Here is a tiny trained network, its code and every weight. The questions are about switching its units off for an input and a target symbol, where a switched-off unit gives its printed mean instead of its output.

import numpy as np


def w(rows, s, z=0):
    codes = np.array(rows[::2]) - 128.0
    scale = np.full(codes.shape[1], s)
    scale[-1] = z or s
    return codes * scale


def norm(h):
    return h / np.sqrt((h * h).mean(-1, keepdims=True) + 1e-5)


def softmax(a):
    e = np.exp(a - a.max(-1, keepdims=True))
    return e / e.sum(-1, keepdims=True)


def log_softmax(a):
    a = a - a.max(-1, keepdims=True)
    return a - np.log(np.exp(a).sum(-1, keepdims=True))


def net(x, mask):
    ids = ['ΛΠΩαηθμτφ'.index(c) for c in x.split()]
    T = len(ids)
    res = E[ids] + P[:T]
    u = 0
    for l in range(3):
        r = norm(res)
        for j in range(2):
            rows = slice(2 * j, 2 * j + 2)
            q, k, v = (r @ M[l][rows].T for M in (Q, K, V))
            z = softmax(np.where(np.tri(T) > 0, q @ k.T / 2**0.5, -1e9)) @ v
            o = O[l][rows]
            res = res + np.where(mask[u + j], z, o[:, -1]) @ o[:, :-1]
        u += 2
    return log_softmax(norm(res)[-1] @ U[:, :-1].T + U[:, -1])


Q, K, V, O = {}, {}, {}, {}
E = w([
[160,124,114],'Λ',
[143,150,146],'Π',
[232,71,6],'Ω',
[78,107,102],'α',
[129,40,158],'η',
[163,37,183],'θ',
[97,113,112],'μ',
[125,166,132],'τ',
[131,39,158],'φ',
],0.013)
P = w([
[149,83,121],'0',
[221,60,127],'1',
[81,116,76],'2',
[51,154,96],'3',
[3,160,96],'4',
[24,167,121],'5',
[42,168,134],'6',
[69,192,161],'7',
],0.0035)
Q[0] = w([
[62,150,2],'0.h0',
[99,44,159],'0.h0',
[181,203,138],'0.h1',
[158,191,62],'0.h1',
],0.0071)
K[0] = w([
[169,55,147],'0.h0',
[207,130,67],'0.h0',
[157,143,124],'0.h1',
[174,138,1],'0.h1',
],0.0065)
V[0] = w([
[148,147,46],'0.h0',
[168,83,55],'0.h0',
[2,148,171],'0.h1',
[250,115,103],'0.h1',
],0.0067)
O[0] = w([
[195,99,79,79],'0.h0',
[211,255,90,201],'0.h0',
[238,178,226,2],'0.h1',
[142,122,73,250],'0.h1',
],0.0059,0.0027)
Q[1] = w([
[180,214,154],'1.h0',
[161,117,65],'1.h0',
[1,65,176],'1.h1',
[159,139,146],'1.h1',
],0.0039)
K[1] = w([
[188,29,178],'1.h0',
[183,127,79],'1.h0',
[253,78,15],'1.h1',
[31,98,136],'1.h1',
],0.0056)
V[1] = w([
[170,174,82],'1.h0',
[253,15,201],'1.h0',
[186,155,117],'1.h1',
[186,134,36],'1.h1',
],0.0057)
O[1] = w([
[198,65,44,72],'1.h0',
[25,116,61,251],'1.h0',
[17,46,216,84],'1.h1',
[89,242,252,165],'1.h1',
],0.0036,0.0029)
Q[2] = w([
[178,144,53],'2.h0',
[254,53,99],'2.h0',
[142,202,45],'2.h1',
[15,154,134],'2.h1',
],0.0076)
K[2] = w([
[133,90,1],'2.h0',
[177,60,61],'2.h0',
[141,68,50],'2.h1',
[87,142,95],'2.h1',
],0.0083)
V[2] = w([
[108,51,2],'2.h0',
[36,249,91],'2.h0',
[2,50,135],'2.h1',
[83,162,69],'2.h1',
],0.0077)
O[2] = w([
[167,191,97,255],'2.h0',
[209,19,29,93],'2.h0',
[189,154,98,248],'2.h1',
[254,80,161,146],'2.h1',
],0.0056,0.0064)
U = w([
[204,105,59,225],'Λ',
[180,13,129,220],'Π',
[186,161,168,34],'Ω',
[162,103,156,14],'α',
[103,130,144,52],'η',
[1,102,172,179],'θ',
[153,101,150,4],'μ',
[138,75,145,11],'τ',
[93,126,142,86],'φ',
],0.0092,0.0048)

Each question gives the input, a string of symbols that net reads in full, and the target symbol t.
The units are the heads (2 rows each of Q, K, V and O). Each row of codes is followed by its name. A weight is (code - 128) times the scale printed after its matrix; where a second scale follows, it is the last column's (O and U).
mask holds one flag per head, layer by layer. A switched-off head (its flag False) gives its mean, the last column of its rows in O, instead of its output. The means were averaged over made-up inputs and are rounded, as every weight is.
A unit's drop is (log p(t) with every unit on - log p(t) with that unit switched off) / (log p(t) with every unit on - log p(t) with every unit switched off).
The circuit of an input: a set's keep is (log p(t) with only the set's units on - log p(t) with every unit switched off) / (log p(t) with every unit on - log p(t) with every unit switched off). Starting from all 6 units, units are removed one at a time, each time the one whose removal leaves the highest keep (on an exact tie, the one counted first), for as long as the keep stays at least 0.8.
units of the circuit, in order: the units of the circuit, biggest drop first
most important unit: the unit with the biggest drop
which heads matter: for each layer, one digit per head in row order, 1 if its drop is at least 0.15 and else 0, layers parted by /
drop when u is switched off: that unit's drop, to one decimal
input θ τ τ Π θ θ Ω τ, target Π: most important unit	2.h0
input α Π θ η, target θ: units of the circuit, in order	[2.h0 1.h0]
input Ω μ θ Π, target Π: units of the circuit, in order	[2.h0 1.h1 0.h0]
input θ θ θ, target θ: which heads matter	00 / 00 / 10
input Π Π η θ Ω Π, target Π: units of the circuit, in order	[2.h0 1.h0 0.h0]
input Ω φ Λ Π η φ θ φ, target θ: which heads matter	00 / 00 / 11
input τ θ θ μ φ α, target Λ: units of the circuit, in order	[2.h0 2.h1]
input Ω θ η, target θ: which heads matter	00 / 01 / 11
input θ η α θ Ω μ, target Λ: which heads matter	00 / 00 / 10
input α θ θ θ θ, target θ: which heads matter	00 / 01 / 10
input η η Π θ η θ α, target Λ: drop when 0.h1 is switched off	0.2
input φ θ θ η θ θ φ, target θ: drop when 2.h1 is switched off	-0.1
input Ω Π μ η μ, target Π: drop when 2.h0 is switched off	1.1
